Below is a small trained network, with its code and all its weights. Each question gives an input and a class and asks what happens when units are switched off, that is, made to give their printed mean instead of their output.

import numpy as np


def w(rows, s, z=0):
    codes = np.array(rows[::2]) - 128.0
    scale = np.full(codes.shape[1], s)
    scale[-1] = z or s
    return codes * scale


def f(y):
    return y / 2 * (1 + np.tanh(0.7978845608 * (y + 0.044715 * y**3)))


def log_softmax(a):
    a = a - a.max(-1, keepdims=True)
    return a - np.log(np.exp(a).sum(-1, keepdims=True))


def net(x, mask):
    res = np.array(x, float).reshape(1, 5) / 4 @ E
    y = f(res @ A[0][:, :-1].T + A[0][:, -1])
    res = res + np.where(mask, y, B[0][:, -1]) @ B[0][:, :-1]
    return log_softmax(res[-1] @ U[:, :-1].T + U[:, -1])


A, B = {}, {}
E = w([
[192,228,70,137,219,105,180,183,40,207,28],'x0',
[231,94,144,83,31,206,85,140,76,82,126],'x1',
[85,85,153,82,119,124,77,39,217,146,116],'x2',
[1,94,161,147,222,226,129,199,195,122,224],'x3',
[80,96,134,186,94,160,165,241,90,39,194],'x4',
],0.0087)
A[0] = w([
[180,78,139,91,83,113,60,29,185,204,96,70],'n1',
[188,150,128,67,91,90,57,15,167,161,65,149],'n2',
[138,142,102,146,142,91,105,116,109,141,109,2],'n3',
[127,84,116,111,113,126,145,141,122,141,165,17],'n4',
[148,113,149,153,127,112,127,112,112,100,108,75],'n5',
[147,189,107,127,140,132,143,192,83,171,88,5],'n6',
[24,116,156,178,254,67,142,133,193,124,147,109],'n7',
[39,50,182,114,156,224,86,182,184,111,196,117],'n8',
[221,252,68,151,192,124,173,164,34,205,53,138],'n9',
[117,29,212,135,7,213,119,173,96,40,191,164],'n10',
],0.0074,0.004)
B[0] = w([
[145,135,155,102,147,133,59,16,144,136,136,191],'n1',
[157,157,167,74,79,176,49,38,80,155,119,215],'n2',
[165,70,135,92,136,134,118,145,135,108,150,137],'n3',
[137,135,135,114,118,92,140,138,167,87,114,126],'n4',
[135,99,111,145,102,142,143,106,79,144,175,130],'n5',
[123,133,163,132,161,111,117,191,121,130,140,169],'n6',
[37,171,77,157,102,89,194,102,183,197,157,186],'n7',
[57,68,174,129,191,172,83,164,207,94,124,199],'n8',
[125,147,139,100,196,172,166,186,2,76,111,253],'n9',
[186,49,60,182,81,100,56,169,135,17,132,208],'n10',
],0.0084,0.02)
U = w([
[46,166,134,150,152,112,220,109,202,247,165,133],'0',
[161,157,188,73,116,162,92,26,102,182,120,193],'1',
[93,63,149,150,134,187,91,156,200,75,171,109],'2',
[218,102,97,162,2,67,130,155,85,72,142,3],'3',
[144,170,161,105,194,160,187,202,39,143,113,177],'4',
],0.0093,0.0052)

Each question gives the input, the list of numbers given to net, and the class t.
The units are the neurons (one row each of A and B). Each row of codes is followed by its name. A weight is (code - 128) times the scale printed after its matrix; where a second scale follows, it is the last column's (A, B and U).
mask holds one flag per neuron, in row order. A switched-off neuron (its flag False) gives its mean, the last column of its row in B, instead of its output. The means were averaged over made-up inputs and are rounded, as every weight is.
A unit's drop is (log p(t) with every unit on - log p(t) with that unit switched off) / (log p(t) with every unit on - log p(t) with every unit switched off).
The circuit of an input: a set's keep is (log p(t) with only the set's units on - log p(t) with every unit switched off) / (log p(t) with every unit on - log p(t) with every unit switched off). Starting from all 10 units, units are removed one at a time, each time the one whose removal leaves the highest keep (on an exact tie, the one counted first), for as long as the keep stays at least 0.8.
circuit, biggest first: the units of the circuit, biggest drop first
k most important neurons: the k neurons with the biggest drops, biggest first
drop of u: that unit's drop, to one decimal
input [-1,-2,7,2,0], class 0: circuit, biggest first => (n10, n7)
input [2,-8,-6,3,-8], class 0: circuit, biggest first => (n7)
input [0,-2,-3,-1,6], class 3: circuit, biggest first => (n8, n9)
input [-3,3,-8,-8,-3], class 1: 2 most important neurons => (n2, n10)
input [3,2,-4,5,4], class 2: 2 most important neurons => (n9, n8)
input [-6,0,7,-4,1], class 1: 2 most important neurons => (n2, n1)
input [-5,-3,-4,-3,4], class 3: circuit, biggest first => (n8, n10)
input [5,8,1,4,8], class 2: drop of n8 => 0.9
input [3,7,-4,-3,-4], class 4: drop of n9 => 2.3
input [1,-6,0,4,7], class 0: drop of n7 => 0.7
